Below are the code and all the weights of a small trained network. Each question names an input and a target symbol and asks about switching units off, where a switched-off unit gives its printed mean instead of its output.

import numpy as np


def w(rows, s, z=0):
    codes = np.array(rows[::2]) - 128.0
    scale = np.full(codes.shape[1], s)
    scale[-1] = z or s
    return codes * scale


def norm(h):
    return h / np.sqrt((h * h).mean(-1, keepdims=True) + 1e-5)


def f(y):
    return np.maximum(y, 0)


def softmax(a):
    e = np.exp(a - a.max(-1, keepdims=True))
    return e / e.sum(-1, keepdims=True)


def log_softmax(a):
    a = a - a.max(-1, keepdims=True)
    return a - np.log(np.exp(a).sum(-1, keepdims=True))


def net(x, mask):
    ids = ['γεζλστ'.index(c) for c in x.split()]
    T = len(ids)
    res = E[ids] + P[:T]
    r = norm(res)
    for j in range(2):
        rows = slice(2 * j, 2 * j + 2)
        q, k, v = (r @ M[0][rows].T for M in (Q, K, V))
        z = softmax(np.where(np.tri(T) > 0, q @ k.T / 2**0.5, -1e9)) @ v
        o = O[0][rows]
        res = res + np.where(mask[j], z, o[:, -1]) @ o[:, :-1]
    y = f(norm(res) @ A[0][:, :-1].T + A[0][:, -1])
    res = res + np.where(mask[2:14], y, B[0][:, -1]) @ B[0][:, :-1]
    return log_softmax(norm(res)[-1] @ U[:, :-1].T + U[:, -1])


Q, K, V, O, A, B = {}, {}, {}, {}, {}, {}
E = w([
[129,109,68],'γ',
[49,105,100],'ε',
[5,157,182],'ζ',
[100,83,115],'λ',
[60,62,154],'σ',
[91,121,108],'τ',
],0.014)
P = w([
[245,253,176],'0',
[28,54,35],'1',
[238,51,94],'2',
[68,31,126],'3',
[82,36,150],'4',
[76,56,161],'5',
[51,86,80],'6',
[188,136,43],'7',
],0.0044)
Q[0] = w([
[79,116,98],'head 1',
[200,211,168],'head 1',
[91,124,161],'head 2',
[108,5,97],'head 2',
],0.013)
K[0] = w([
[108,204,122],'head 1',
[64,2,115],'head 1',
[71,156,150],'head 2',
[203,72,168],'head 2',
],0.0096)
V[0] = w([
[91,6,133],'head 1',
[129,44,129],'head 1',
[168,96,75],'head 2',
[96,164,123],'head 2',
],0.013)
O[0] = w([
[200,32,133,41],'head 1',
[206,81,147,22],'head 1',
[99,172,75,229],'head 2',
[59,10,135,6],'head 2',
],0.012,0.0018)
A[0] = w([
[85,110,118,154],'neuron 1',
[117,130,139,51],'neuron 2',
[81,157,171,154],'neuron 3',
[77,114,130,166],'neuron 4',
[63,162,107,121],'neuron 5',
[131,146,243,251],'neuron 6',
[162,105,133,223],'neuron 7',
[143,139,206,221],'neuron 8',
[232,11,129,134],'neuron 9',
[86,110,217,75],'neuron 10',
[150,97,135,76],'neuron 11',
[243,218,87,134],'neuron 12',
],0.011,0.0025)
B[0] = w([
[178,96,99,175],'neuron 1',
[13,44,106,129],'neuron 2',
[145,112,128,184],'neuron 3',
[202,101,42,184],'neuron 4',
[145,98,167,211],'neuron 5',
[52,143,106,154],'neuron 6',
[163,178,215,172],'neuron 7',
[13,153,126,145],'neuron 8',
[155,192,162,254],'neuron 9',
[50,92,3,157],'neuron 10',
[142,184,125,151],'neuron 11',
[120,157,40,168],'neuron 12',
],0.0063,0.0084)
U = w([
[66,187,175,219],'γ',
[134,49,51,52],'ε',
[75,136,140,74],'ζ',
[223,145,155,119],'λ',
[217,47,189,237],'σ',
[54,254,231,4],'τ',
],0.0096,0.0018)

Each question gives the input, a string of symbols that net reads in full, and the target symbol t.
The units are the heads (2 rows each of Q, K, V and O) and the neurons (one row each of A and B). Each row of codes is followed by its name. A weight is (code - 128) times the scale printed after its matrix; where a second scale follows, it is the last column's (O, A, B and U).
mask holds one flag per unit, heads first, then neurons. A switched-off unit (its flag False) gives its mean, the last column of its rows in O or B, instead of its output. The means were averaged over made-up inputs and are rounded, as every weight is.
A unit's drop is (log p(t) with every unit on - log p(t) with that unit switched off) / (log p(t) with every unit on - log p(t) with every unit switched off).
The circuit of an input: a set's keep is (log p(t) with only the set's units on - log p(t) with every unit switched off) / (log p(t) with every unit on - log p(t) with every unit switched off). Starting from the 12 units with the biggest drops (on a tie, the unit counted first), units are removed one at a time, each time the one whose removal leaves the highest keep (on an exact tie, the one counted first), for as long as the keep stays at least 0.8.
units of the circuit, in order: the units of the circuit, biggest drop first
most important unit: the unit with the biggest drop
top k neurons: the k neurons with the biggest drops, biggest first
heads that matter: for each layer, one digit per head in row order, 1 if its drop is at least 0.15 and else 0, layers parted by /
drop of u: that unit's drop, to one decimal
input λ τ σ γ λ σ ε, target λ: most important unit -> head 1
input λ λ ζ σ γ, target λ: units of the circuit, in order -> [head 1; head 2]
input ε λ σ τ, target ε: units of the circuit, in order -> [neuron 9; neuron 4]
input γ σ λ, target γ: heads that matter -> 10
input γ σ γ σ ε λ λ ζ, target ε: heads that matter -> 01
input τ σ τ, target τ: heads that matter -> 10
input λ ε τ γ ε ε, target λ: heads that matter -> 11
input ε ζ λ ε ε, target ε: top 2 neurons -> [neuron 4; neuron 9]
input ε σ σ σ, target ε: units of the circuit, in order -> [neuron 4; neuron 1]
input λ τ ε γ, target λ: units of the circuit, in order -> [head 1; head 2; neuron 9]
input λ ε τ γ γ σ σ τ, target λ: units of the circuit, in order -> [head 1; neuron 9; head 2]
input σ σ σ σ λ γ σ γ, target σ: drop of head 1 -> 1.2
input τ ζ τ γ γ γ, target τ: drop of head 1 -> 1.2
input σ ε γ γ ζ σ τ λ, target σ: drop of head 1 -> 1.0
input σ τ ε, target σ: drop of head 2 -> 0.0
